Each row comes from the steps of one walk. Every step used is in the known rows, and no mark comes twice. Write the walk behind each row, first mark first.
Known rows
j > y > b: [ 6.200 -3.576  8.202 -3.662 -3.271  1.512  3.920  3.815  0.805  1.738
  1.166  0.258  3.173  1.740  4.076  0.208 -2.407 -1.472 -0.876 -2.917
  0.711]
t > f > u > b > y > j: [-0.917 -3.881  1.772 -3.385 -3.056 -2.104  3.191 -1.407  0.647 -0.741
 -3.033  2.010  0.780  4.907  4.157  3.381  0.909  2.021  0.008  0.131
 -4.915]
f > u > b > d > t > r: [ 2.200  0.193 -2.449 -0.581 -1.447  3.560 -1.045  0.997  1.588 -1.008
 -1.715  2.857  0.984 -2.481 -1.728 -0.383 -1.137  2.359  0.140  1.243
 -2.315]
j > y: [ 4.910 -0.043  5.755 -2.645  0.191 -3.740  2.188  1.508  0.694 -1.111
  2.995  0.138  3.678  2.896  3.416 -0.835 -0.616 -2.933 -1.420 -1.444
 -1.430]
d > t: [ 2.803  0.807 -1.978 -0.453  0.531  2.330 -1.456  1.172  2.122 -1.498
  1.070  1.343 -0.021  4.353 -0.611 -1.779 -4.711 -1.243 -2.416 -0.540
 -0.578]
j > y > b > u: [ 1.606 -2.839  4.492 -2.436 -1.216 -2.403  2.091 -1.085  0.896  0.563
  0.830  0.023  1.959  1.483  1.635 -0.052  1.319 -0.648  0.314 -0.477
 -1.241]
t > f > u > b > y: [-1.158 -3.185 -4.223  0.699 -1.464 -1.807  4.570 -3.039 -0.235 -2.019
 -4.542  0.748 -2.051  1.119  2.408  0.240 -0.001  2.179  0.797  0.269
 -2.922]
r > t > f: [ 2.048  1.373 -7.570 -2.629 -4.738  5.831 -0.004 -1.223  0.626  1.932
 -2.095  1.824 -1.538  3.531  1.104 -1.066 -2.659  2.541 -1.448  0.981
 -0.548]
b > y: [ 1.421 -0.649 -1.492 -0.313  1.528 -2.150  2.584 -3.401  0.860 -2.154
  1.247 -0.700  0.114  5.350  1.864 -2.987 -1.014 -1.194 -0.976  1.487
 -1.988]
d > t > r > b: [ 5.733  0.378 -3.374  1.383 -2.381  8.720 -0.251  2.576  3.173  1.715
  1.607  4.403 -2.827  4.079  0.041 -2.797 -2.120  1.937 -2.736  0.336
 -0.842]
d > t > f > u: [-1.421 -1.942 -6.383 -1.809 -3.181  0.999 -0.208  0.544  0.186 -2.696
 -4.519  1.497 -2.404  0.300  0.410 -0.613 -0.047 -0.148  0.667  0.188
 -2.505]
f > u > b: [ 0.858 -3.777 -2.382  1.290 -3.558 -0.452  3.797  2.079 -0.788  0.445
 -1.905  0.811 -0.144 -0.731  3.907  1.401 -2.256  3.730 -0.089 -0.234
 -0.806]
y > b: [ 5.168 -3.777  3.901 -1.848 -4.130  5.510  3.103  3.644  0.792  2.620
  0.796 -0.372  0.989  2.500  3.649 -0.358 -4.135  1.059 -0.877 -1.384
  1.986]
d > t > f > u > b > y: [-1.463 -2.604 -5.432  0.677 -0.790 -1.203  3.368 -3.248  0.351 -2.570
 -5.175  1.785 -2.633  1.638  0.619  0.054 -0.955  1.177  0.288 -0.172
 -3.402]
f > t: [ 2.342  0.457 -1.694 -1.045 -2.697  1.369  2.138  1.553 -2.158  1.681
  1.718 -0.155  0.659  3.970  0.540 -2.171 -5.125  0.396 -3.796 -1.036
 -0.472]
t > f > u > b: [ 0.263 -3.571 -3.687  1.021 -4.676  2.067  3.509  1.866 -0.438 -0.016
 -4.769  1.422 -1.594 -1.543  3.260  2.208 -1.605  4.361  1.032 -0.716
 -0.923]
u > b: [ 3.770 -1.748  0.207  2.117 -2.360  3.076  3.373  2.528  0.602  1.126
  0.140  0.920  0.510  1.488  3.335  1.172 -4.732  3.945 -1.161 -1.344
  0.853]
d > t > r > y: [ 3.297  1.236 -0.382 -1.538  3.845 -0.647 -3.013 -2.102  0.718  0.445
  2.636  4.742  4.843  1.210  1.165 -2.250 -2.712  1.120 -1.417  3.705
 -2.610]
j > y > b > d > t: [ 4.650 -1.284  3.300 -4.962 -1.824  3.081  0.241  1.766  1.810 -1.275
 -0.796 -0.664  2.001 -0.387 -1.388 -0.877 -4.621 -4.645 -0.325 -4.413
  1.521]
r > b > d > t: [ 4.080 -0.042 -3.586 -2.260 -2.159  6.188 -0.571  0.903  2.688 -1.415
  0.015 -0.578 -1.962  1.317 -1.960 -2.818 -5.041 -3.589 -1.077 -3.434
  2.027]
r > t > f > u > b > d: [ 0.545 -1.829 -6.444 -3.387 -6.196  3.152  2.549 -0.705 -0.777  0.173
 -4.611 -1.255 -0.595 -4.427  0.834  0.707 -2.556  1.389  1.604 -1.498
  1.259]
j > y > b > d: [ 5.712 -2.992  6.738 -5.948 -3.922  2.424  3.192  2.385  0.709 -0.094
  0.545 -3.205  3.431 -2.326  1.782 -0.372 -2.749 -4.005  1.339 -4.143
  2.823]

Write each row's walk
[ 0.903 -2.970 -3.071 -2.254 -5.235  2.844  2.850  0.830 -0.301 -1.629
 -4.303 -2.233 -0.339 -4.868  1.171  0.840 -1.982  0.663  2.779 -2.520
  1.446] : t > f > u > b > d
[ 3.425  0.469 -0.025 -1.898  2.636  0.661 -1.904 -2.109  0.434  0.385
  1.027  3.877  5.126 -2.255  0.531 -0.873 -3.797  1.550 -0.181  1.860
 -1.068] : u > b > d > t > r > y
[ 5.573  0.463  4.053 -3.211 -0.891  4.505 -0.898  1.963  2.670 -0.174
  0.130  2.639  2.996 -0.841 -1.711 -0.819 -1.286 -0.817 -0.377 -0.518
 -1.519] : j > y > b > d > t > r
[-0.962 -2.666 -5.151 -1.817 -4.174  0.364  1.373  0.702 -0.580 -1.930
 -3.581  0.161 -1.712  0.104  2.631 -0.543  1.053  0.932  1.324  1.131
 -2.019] : t > f > u
[-1.208 -3.209  0.934 -3.361 -2.182 -1.698  1.923 -1.651  1.223 -1.368
 -3.923  2.993  0.260  5.236  2.496  3.215  0.016  1.359 -0.616 -0.286
 -5.267] : d > t > f > u > b > y > j
[ 1.461 -0.648 -1.849 -2.116  1.982 -1.690 -1.603 -2.362 -0.380 -0.163
 -0.291  4.028  4.625 -3.711  0.810 -0.667 -2.148  1.679  0.432  2.671
 -2.117] : f > u > b > d > t > r > y
[-0.719 -3.274 -3.372  0.929 -0.469 -3.855  4.901 -2.967 -0.508 -1.594
 -2.287  0.348 -0.950  1.839  2.885 -0.465 -0.477  1.571 -0.155  1.102
 -2.832] : f > u > b > y
[-1.353 -1.953 -6.293 -3.399 -3.764  1.358 -0.446 -0.004  0.222 -3.456
 -5.067 -0.308 -1.952 -1.932 -0.645 -0.665 -0.104 -1.693  1.809 -0.659
 -1.416] : b > d > t > f > u
[ 3.564 -0.631 -2.975  1.120 -0.226  3.086  2.932 -2.256  2.051  0.045
  1.255  2.257 -2.581  5.271  1.439 -3.799  0.480  0.907 -1.524  1.926
 -2.475] : t > r > b > y
[ 1.521 -2.695  4.749 -2.648 -1.272 -1.808  3.103 -0.914  1.391  0.130
  0.384  1.505  2.427  6.796  4.286  2.491 -1.118  1.571 -1.555  0.139
 -3.707] : u > b > y > j
[ 4.752 -2.809  3.615 -2.956 -1.743  3.138  1.583  1.163 -1.384  4.832
  1.353  3.254  4.283  0.189  3.045 -1.024 -4.212  2.806 -1.649  0.892
 -0.075] : f > t > r > y > b
[ 4.090  1.451 -0.675 -0.211 -0.612  5.850 -1.369  1.375  2.607 -0.367
 -0.280  2.798  1.337 -0.834 -2.109 -0.580 -2.784  2.252 -0.505  0.561
 -1.417] : u > b > d > t > r
[ 3.752 -0.739  1.220 -4.670 -3.686  6.211  0.099  1.518  2.065 -1.982
 -4.319  0.156 -0.201 -0.527 -1.476  0.092 -3.193 -3.089  1.269 -4.670
  0.798] : j > y > b > d > t > f
[ 1.691 -1.622 -1.213  1.561  0.507 -1.069  4.403 -2.547  0.671 -0.985
 -0.576  0.316 -0.156  3.581  2.323 -0.633 -2.494  1.540 -0.914  0.187
 -1.580] : u > b > y
[ 4.908 -2.686  3.718 -5.198 -2.112  3.930  0.890  0.252  0.258  1.364
  0.882 -0.893  4.660 -3.608  1.824 -1.333 -3.247 -0.838  1.826 -0.350
  2.345] : t > r > y > b > d
[ 3.308  1.147 -0.335 -2.980  3.311 -0.092 -3.092 -2.551  0.651 -0.318
  2.263  3.230  5.314 -1.080  0.147 -2.445 -2.932 -0.232 -0.261  2.873
 -1.471] : b > d > t > r > y
[ 3.580 -1.529  0.702 -4.700 -0.605  3.512 -0.986 -0.021  1.115 -0.510
 -0.461 -0.162  2.571 -0.843 -0.771 -1.462 -6.168 -3.301 -0.087 -2.476
  2.278] : r > y > b > d > t
[ 5.522 -0.576 -1.335 -1.776 -3.986  7.921  1.337  1.562  1.936  0.399
  1.484 -0.828 -0.523 -0.840  0.303 -2.862 -1.515 -0.413  0.458 -0.849
  1.881] : t > r > b > d
[ 1.416 -3.045 -1.843 -2.035 -4.012  0.856  3.127  0.873 -0.428 -1.347
 -2.137 -2.524  0.794 -4.443  1.726  0.364 -2.542  0.224  1.748 -1.998
  1.602] : f > u > b > d
[ 3.077  0.994 -0.195 -1.932  1.939 -1.370 -0.729 -1.823 -2.034  2.489
  3.316  3.906  5.365  0.944  1.843 -2.518 -2.912  2.358 -2.358  3.435
 -2.450] : f > t > r > y
[ 2.316  0.178 -3.688 -1.477 -3.301  7.676 -0.405  0.888  2.113 -2.186
 -4.871  0.464 -1.749 -0.760 -1.918  0.509 -4.537 -0.214  1.169 -3.462
  0.958] : u > b > d > t > f
[-1.565 -2.183 -7.843 -0.438 -2.450 -1.562  4.270 -4.657 -0.789 -0.137
 -4.777  1.810 -2.366  1.586  1.958 -0.059 -0.461  3.109 -0.427  1.337
 -3.243] : r > t > f > u > b > y
[ 1.109 -1.309 -3.334 -1.937 -2.044  1.967  0.094  0.673  0.882 -2.279
 -2.867 -0.378 -0.272 -2.178 -1.501 -0.045 -4.506 -1.338  0.197 -2.440
  0.731] : f > u > b > d > t
[ 3.512  1.807 -0.744  0.177 -1.665  3.585  0.703  1.823 -0.592  2.357
  2.068  2.994  1.596  2.649 -0.225 -2.211 -1.828  3.640 -3.081  2.169
 -2.991] : f > t > r
